Below are the code and all the weights of a small trained network. Each question names an input and a target symbol and asks about switching units off, where a switched-off unit gives its printed mean instead of its output.

import numpy as np


def w(rows, s, z=0):
    codes = np.array(rows[::2]) - 128.0
    scale = np.full(codes.shape[1], s)
    scale[-1] = z or s
    return codes * scale


def f(y):
    return np.maximum(y, 0)


def softmax(a):
    e = np.exp(a - a.max(-1, keepdims=True))
    return e / e.sum(-1, keepdims=True)


def log_softmax(a):
    a = a - a.max(-1, keepdims=True)
    return a - np.log(np.exp(a).sum(-1, keepdims=True))


def net(x, mask):
    ids = ['αδεζλμφω'.index(c) for c in x.split()]
    T = len(ids)
    res = E[ids] + P[:T]
    r = res
    for j in range(3):
        rows = slice(3 * j, 3 * j + 3)
        q, k, v = (r @ M[0][rows].T for M in (Q, K, V))
        z = softmax(np.where(np.tri(T) > 0, q @ k.T / 3**0.5, -1e9)) @ v
        o = O[0][rows]
        res = res + np.where(mask[j], z, o[:, -1]) @ o[:, :-1]
    y = f(res @ A[0][:, :-1].T + A[0][:, -1])
    res = res + np.where(mask[3:27], y, B[0][:, -1]) @ B[0][:, :-1]
    return log_softmax(res[-1] @ U[:, :-1].T + U[:, -1])


Q, K, V, O, A, B = {}, {}, {}, {}, {}, {}
E = w([
[126,156,111,89,220,124,101,109,59,62,148,116],'α',
[166,153,138,61,89,75,186,254,129,28,103,110],'δ',
[176,107,136,116,59,56,196,101,145,103,208,179],'ε',
[144,145,92,203,110,149,162,181,118,159,211,134],'ζ',
[181,106,138,90,72,82,132,230,67,4,74,158],'λ',
[137,170,129,119,112,107,99,137,176,188,54,185],'μ',
[108,146,99,114,195,127,155,144,151,78,152,83],'φ',
[176,63,115,140,121,98,114,189,69,9,48,196],'ω',
],0.02)
P = w([
[193,139,92,145,174,151,61,125,220,5,174,114],'0',
[193,50,130,97,187,147,98,154,155,124,92,74],'1',
[142,137,64,119,138,70,80,162,105,95,125,112],'2',
[124,119,160,93,184,87,130,149,33,147,82,103],'3',
[141,35,187,98,160,154,126,173,140,152,109,121],'4',
[84,133,72,117,103,78,123,150,104,128,129,149],'5',
[39,113,160,114,116,92,135,145,74,111,122,151],'6',
[62,61,215,111,127,144,153,161,110,148,128,164],'7',
[104,135,48,110,60,99,208,116,108,170,112,183],'8',
[67,125,116,122,57,119,217,120,116,129,136,202],'9',
[33,100,197,136,83,116,178,145,118,140,146,203],'10',
],0.014)
Q[0] = w([
[95,97,220,117,127,120,131,161,132,128,125,170],'H0',
[86,162,133,163,147,183,116,61,131,146,170,87],'H0',
[144,119,137,135,156,169,105,133,125,168,124,88],'H0',
[179,120,93,142,164,141,74,146,132,133,164,47],'H1',
[126,72,253,129,139,160,120,161,134,115,139,124],'H1',
[100,151,143,144,138,165,134,68,133,148,172,115],'H1',
[114,129,112,127,142,135,134,138,134,131,127,125],'H2',
[129,131,135,118,130,128,125,100,142,130,128,123],'H2',
[138,131,138,111,132,108,153,154,116,122,143,120],'H2',
],0.025)
K[0] = w([
[134,86,201,114,123,176,183,115,94,191,110,120],'H0',
[186,133,153,110,209,107,106,153,104,27,92,39],'H0',
[205,80,77,93,161,194,98,105,190,90,123,71],'H0',
[255,144,61,131,138,146,71,118,178,80,135,83],'H1',
[207,62,223,83,142,251,163,118,129,169,119,105],'H1',
[76,104,181,120,192,145,118,166,134,37,107,95],'H1',
[114,126,128,118,135,124,136,131,114,130,135,134],'H2',
[143,155,140,138,133,132,114,126,144,121,130,143],'H2',
[110,87,109,115,127,125,161,131,91,132,136,109],'H2',
],0.016)
V[0] = w([
[127,175,96,228,136,177,123,168,129,172,128,84],'H0',
[148,113,139,110,130,55,162,77,135,130,196,100],'H0',
[124,114,141,133,116,165,173,227,67,109,157,117],'H0',
[180,161,180,119,73,165,86,150,52,64,83,166],'H1',
[121,31,87,203,226,124,109,78,86,91,108,204],'H1',
[186,80,143,254,61,107,87,74,84,159,104,186],'H1',
[150,142,120,53,103,167,70,146,79,143,193,143],'H2',
[61,144,156,117,107,89,125,121,133,254,26,150],'H2',
[153,153,125,99,141,78,84,119,104,201,90,101],'H2',
],0.0089)
O[0] = w([
[136,132,161,182,164,71,159,105,119,46,95,164,1],'H0',
[138,139,211,116,79,245,71,123,129,135,163,63,132],'H0',
[176,210,129,160,150,130,138,114,121,101,73,54,55],'H0',
[198,164,110,126,176,148,162,215,152,193,94,147,160],'H1',
[101,132,2,170,91,242,154,93,97,167,80,178,99],'H1',
[182,112,83,76,198,238,137,146,85,82,92,103,181],'H1',
[124,137,167,175,191,118,131,152,162,139,134,153,124],'H2',
[56,118,233,64,93,185,218,116,48,128,71,113,28],'H2',
[77,155,248,145,69,196,161,152,137,112,121,139,123],'H2',
],0.0086,0.0069)
A[0] = w([
[189,104,79,195,136,92,60,138,126,113,198,92,66],'N0',
[74,143,167,77,78,121,127,138,74,107,66,170,149],'N1',
[130,157,180,125,140,59,124,120,152,170,129,128,100],'N2',
[168,91,129,201,61,130,158,183,112,164,116,148,113],'N3',
[166,133,87,177,181,126,127,132,124,100,171,127,83],'N4',
[122,177,139,168,138,125,85,116,153,197,108,148,129],'N5',
[45,151,204,92,42,139,191,150,44,139,72,100,94],'N6',
[119,108,163,96,112,61,127,93,157,150,178,189,89],'N7',
[174,128,130,53,140,117,99,103,100,124,69,98,115],'N8',
[56,97,145,172,86,85,103,17,115,117,172,101,80],'N9',
[143,93,131,122,101,110,127,98,81,52,163,104,59],'N10',
[185,116,128,146,153,133,102,116,188,174,135,125,136],'N11',
[110,172,133,166,156,86,150,96,84,154,93,44,109],'N12',
[136,194,119,122,181,147,108,125,112,142,128,124,51],'N13',
[142,187,57,119,138,137,58,129,135,139,115,148,156],'N14',
[73,126,162,94,97,178,195,137,27,101,104,83,70],'N15',
[137,101,104,176,153,93,83,69,154,197,102,101,138],'N16',
[102,117,140,119,66,82,123,140,158,90,134,80,143],'N17',
[105,158,130,216,152,179,148,107,89,17,149,20,143],'N18',
[144,109,80,121,179,98,78,176,194,93,153,102,126],'N19',
[115,102,59,123,116,181,158,171,56,72,122,132,86],'N20',
[78,165,75,180,152,211,168,66,138,115,113,150,112],'N21',
[70,128,206,142,59,178,250,89,24,121,118,131,1],'N22',
[41,105,209,106,73,168,254,101,60,134,82,135,82],'N23',
],0.0085,0.0057)
B[0] = w([
[135,152,115,64,177,149,155,124,153,113,88,100,240],'N0',
[139,137,160,90,172,124,139,103,193,169,118,91,205],'N1',
[183,112,136,183,122,140,131,87,137,111,151,58,156],'N2',
[85,106,166,91,184,130,86,89,139,66,147,119,161],'N3',
[89,116,159,62,166,158,161,126,141,164,94,114,186],'N4',
[118,137,157,146,85,114,120,153,142,130,121,123,159],'N5',
[177,190,77,121,160,170,127,63,57,77,139,158,193],'N6',
[159,127,121,142,129,163,115,107,107,140,82,69,184],'N7',
[101,147,127,130,106,108,141,120,161,129,162,166,154],'N8',
[44,133,63,52,97,106,122,170,77,75,52,94,139],'N9',
[129,146,127,150,126,132,130,164,164,189,121,163,145],'N10',
[80,124,140,151,89,119,88,163,82,95,101,141,196],'N11',
[126,128,148,132,106,102,170,71,145,101,73,100,132],'N12',
[115,114,129,134,143,117,123,102,163,159,116,109,141],'N13',
[106,82,163,151,66,104,124,173,132,142,144,101,212],'N14',
[70,78,152,180,101,88,137,178,170,167,127,94,157],'N15',
[145,135,132,146,86,138,156,111,106,76,137,155,169],'N16',
[113,95,143,133,167,151,133,91,69,133,99,138,151],'N17',
[182,162,117,107,81,213,76,119,133,126,131,198,140],'N18',
[125,132,152,179,115,137,143,81,78,161,161,168,249],'N19',
[145,119,122,137,162,155,160,80,126,164,177,51,161],'N20',
[165,95,160,179,73,128,162,102,60,160,107,172,140],'N21',
[59,94,159,101,128,59,123,214,253,223,107,44,163],'N22',
[194,178,75,188,98,169,120,102,47,35,165,190,195],'N23',
],0.008,0.017)
U = w([
[109,107,116,210,74,103,77,152,132,137,198,220,166],'α',
[134,108,145,161,144,113,106,100,161,144,168,114,56],'δ',
[134,107,118,98,116,173,53,152,153,144,206,107,164],'ε',
[158,171,126,127,140,163,125,105,121,106,130,197,155],'ζ',
[80,111,157,58,144,118,127,164,243,214,62,125,102],'λ',
[75,72,121,121,212,83,154,146,129,113,254,164,222],'μ',
[79,101,117,123,119,130,105,136,122,106,122,120,91],'φ',
[121,92,114,141,136,145,123,133,120,174,131,132,4],'ω',
],0.005,0.0039)

Each question gives the input, a string of symbols that net reads in full, and the target symbol t.
The units are the heads (3 rows each of Q, K, V and O) and the neurons (one row each of A and B). Each row of codes is followed by its name. A weight is (code - 128) times the scale printed after its matrix; where a second scale follows, it is the last column's (O, A, B and U).
mask holds one flag per unit, heads first, then neurons. A switched-off unit (its flag False) gives its mean, the last column of its rows in O or B, instead of its output. The means were averaged over made-up inputs and are rounded, as every weight is.
A unit's drop is (log p(t) with every unit on - log p(t) with that unit switched off) / (log p(t) with every unit on - log p(t) with every unit switched off).
The circuit of an input: a set's keep is (log p(t) with only the set's units on - log p(t) with every unit switched off) / (log p(t) with every unit on - log p(t) with every unit switched off). Starting from the 12 units with the biggest drops (on a tie, the unit counted first), units are removed one at a time, each time the one whose removal leaves the highest keep (on an exact tie, the one counted first), for as long as the keep stays at least 0.8.
circuit, biggest first: the units of the circuit, biggest drop first
most important unit: the unit with the biggest drop
k most important neurons: the k neurons with the biggest drops, biggest first
which heads matter: for each layer, one digit per head in row order, 1 if its drop is at least 0.15 and else 0, layers parted by /
input μ φ φ ε α ε μ ε μ, target ζ: most important unit	H2
input ε μ λ, target μ: which heads matter	100
input δ ε φ δ ε α, target φ: which heads matter	010
input μ ε ω μ ω λ φ φ, target ω: circuit, biggest first	(H1, N21, N20)
input φ ε ζ ζ λ ζ, target ζ: which heads matter	100
input μ φ ε φ ε δ, target ε: which heads matter	100
input ζ λ ζ α λ α, target ζ: circuit, biggest first	(H0, N18)
input ζ ε φ λ φ φ δ α λ μ, target α: 3 most important neurons	(N0, N1, N4)
input ε μ α μ ω α μ λ φ, target α: circuit, biggest first	(H1, N0)
input ω ε ω λ μ μ λ α α ζ, target λ: circuit, biggest first	(H1, N23)
input φ δ ε α ζ μ, target α: which heads matter	000
input α μ μ μ μ μ μ, target ζ: circuit, biggest first	(N6, H2)
input δ μ α, target δ: circuit, biggest first	(H1, N2, H0)
input δ α μ μ ε ε ω, target ε: circuit, biggest first	(H0)
input α ζ α, target α: circuit, biggest first	(H1, H2)
input ζ α ε φ μ α, target ε: circuit, biggest first	(H0, N18)
input ω μ λ ζ, target ω: 3 most important neurons	(N21, N20, N4)
input ζ ε μ φ λ μ α φ, target λ: which heads matter	110
input ζ μ μ, target λ: 3 most important neurons	(N23, N19, N1)
input ε ε μ ζ, target ε: circuit, biggest first	(H0)
input μ ω ζ α ω, target ζ: which heads matter	100
input ε ε ω φ ε ε ε, target ε: which heads matter	100
input λ μ φ, target λ: 2 most important neurons	(N4, N0)
input ω μ λ λ ε ε ζ, target λ: 2 most important neurons	(N23, N4)
input ε ω μ μ ω ε φ α, target ω: 2 most important neurons	(N21, N20)
input μ α μ, target λ: 4 most important neurons	(N23, N19, N6, N1)
